Below is a small trained network, with its code and all its weights. Each question gives an input and a class and asks what happens when units are switched off, that is, made to give their printed mean instead of their output.

import numpy as np


def w(rows, s, z=0):
    codes = np.array(rows[::2]) - 128.0
    scale = np.full(codes.shape[1], s)
    scale[-1] = z or s
    return codes * scale


def f(y):
    return y / 2 * (1 + np.tanh(0.7978845608 * (y + 0.044715 * y**3)))


def log_softmax(a):
    a = a - a.max(-1, keepdims=True)
    return a - np.log(np.exp(a).sum(-1, keepdims=True))


def net(x, mask):
    res = np.array(x, float).reshape(1, 4) / 4 @ E
    y = f(res @ A[0][:, :-1].T + A[0][:, -1])
    res = res + np.where(mask, y, B[0][:, -1]) @ B[0][:, :-1]
    return log_softmax(res[-1] @ U[:, :-1].T + U[:, -1])


A, B = {}, {}
E = w([
[58,176,107,56,115,107,47,26,55],'x0',
[131,127,128,129,119,121,122,123,139],'x1',
[102,106,118,87,255,202,87,68,204],'x2',
[225,201,196,133,76,212,188,59,115],'x3',
],0.0082)
A[0] = w([
[128,146,142,102,103,155,125,87,107,97],'N1',
[246,134,151,165,111,218,201,147,198,141],'N2',
[62,121,109,124,166,101,92,108,123,119],'N3',
[158,125,129,119,172,168,148,104,163,121],'N4',
[193,145,158,138,52,101,169,182,91,181],'N5',
[132,132,138,129,117,129,139,144,130,117],'N6',
[92,133,141,137,129,132,119,124,140,119],'N7',
[152,139,119,150,42,77,156,170,66,255],'N8',
[122,100,133,132,149,100,131,198,165,173],'N9',
[87,111,128,107,242,193,88,66,215,152],'N10',
[148,131,142,135,109,127,138,142,130,130],'N11',
[111,104,113,144,156,104,144,226,187,186],'N12',
[152,130,136,161,98,133,157,146,118,157],'N13',
[67,115,125,118,122,70,92,119,76,150],'N14',
[113,75,110,146,162,90,126,252,191,205],'N15',
[41,124,108,116,149,67,72,113,91,132],'N16',
[113,121,125,129,88,73,129,144,76,171],'N17',
[141,137,129,141,120,147,149,137,142,138],'N18',
[141,123,134,138,135,162,119,126,156,126],'N19',
[155,182,145,102,93,164,116,5,55,56],'N20',
[141,161,126,125,101,170,128,42,77,83],'N21',
],0.013,0.0064)
B[0] = w([
[129,113,134,162,129,130,142,123,111,155],'N1',
[131,116,147,27,158,133,114,151,231,247],'N2',
[127,108,74,85,122,116,131,129,116,170],'N3',
[129,145,151,147,140,153,124,133,191,169],'N4',
[125,70,100,69,118,98,125,114,53,227],'N5',
[127,125,123,122,133,118,127,115,121,133],'N6',
[130,117,119,124,127,130,133,132,126,130],'N7',
[117,137,129,93,100,107,112,146,5,241],'N8',
[128,117,142,174,119,130,136,106,105,186],'N9',
[140,29,51,135,140,117,146,108,207,246],'N10',
[126,109,124,114,130,127,135,126,113,145],'N11',
[127,108,146,198,110,129,131,106,104,212],'N12',
[130,99,123,99,114,104,136,121,109,172],'N13',
[125,203,116,77,144,147,116,154,112,176],'N14',
[130,110,144,210,102,127,140,97,76,239],'N15',
[126,155,69,58,143,127,118,164,110,187],'N16',
[123,199,160,128,141,156,126,144,104,178],'N17',
[133,116,132,108,124,123,135,124,143,147],'N18',
[133,130,137,133,141,138,131,130,157,146],'N19',
[126,98,140,219,110,123,141,105,89,207],'N20',
[131,102,145,189,109,118,133,115,110,180],'N21',
],0.028,0.016)
U = w([
[112,143,216,188,76,109,128,108,50,251],'0',
[129,88,81,24,151,91,112,146,122,134],'1',
[135,100,125,236,137,145,163,72,148,121],'2',
[150,138,174,77,195,162,122,145,218,29],'3',
[95,254,124,76,148,143,82,191,97,75],'4',
],0.0078,0.0012)

Each question gives the input, the list of numbers given to net, and the class t.
The units are the neurons (one row each of A and B). Each row of codes is followed by its name. A weight is (code - 128) times the scale printed after its matrix; where a second scale follows, it is the last column's (A, B and U).
mask holds one flag per neuron, in row order. A switched-off neuron (its flag False) gives its mean, the last column of its row in B, instead of its output. The means were averaged over made-up inputs and are rounded, as every weight is.
A unit's drop is (log p(t) with every unit on - log p(t) with that unit switched off) / (log p(t) with every unit on - log p(t) with every unit switched off).
The circuit of an input: a set's keep is (log p(t) with only the set's units on - log p(t) with every unit switched off) / (log p(t) with every unit on - log p(t) with every unit switched off). Starting from the 12 units with the biggest drops (on a tie, the unit counted first), units are removed one at a time, each time the one whose removal leaves the highest keep (on an exact tie, the one counted first), for as long as the keep stays at least 0.8.
units of the circuit, in order: the units of the circuit, biggest drop first
unit that matters most: the unit with the biggest drop
top k neurons: the k neurons with the biggest drops, biggest first
drop of u: that unit's drop, to one decimal
input [-6,7,-6,0], class 0: units of the circuit, in order	(N8)
input [1,8,2,8], class 2: top 2 neurons	(N20, N21)
input [-6,-6,1,2], class 3: units of the circuit, in order	(N2, N8)
input [0,-2,1,4], class 3: top 2 neurons	(N15, N8)
input [4,0,-4,1], class 0: top 2 neurons	(N2, N20)
input [6,3,-6,1], class 0: top 2 neurons	(N20, N2)
input [-2,7,1,8], class 3: top 2 neurons	(N2, N8)
input [8,0,-3,0], class 4: top 2 neurons	(N16, N14)
input [1,-7,-8,-5], class 4: top 4 neurons	(N14, N16, N20, N17)
input [0,8,-4,7], class 1: top 3 neurons	(N2, N15, N5)
input [-2,4,-5,0], class 0: top 2 neurons	(N10, N16)
input [1,5,7,2], class 2: top 2 neurons	(N2, N10)
input [-1,4,2,0], class 2: top 2 neurons	(N2, N5)
input [5,7,1,6], class 2: unit that matters most	N8
input [-7,-3,-1,-4], class 0: drop of N10	0.3
input [2,-1,-2,-8], class 4: drop of N16	0.2
input [-1,8,3,7], class 3: drop of N2	0.7
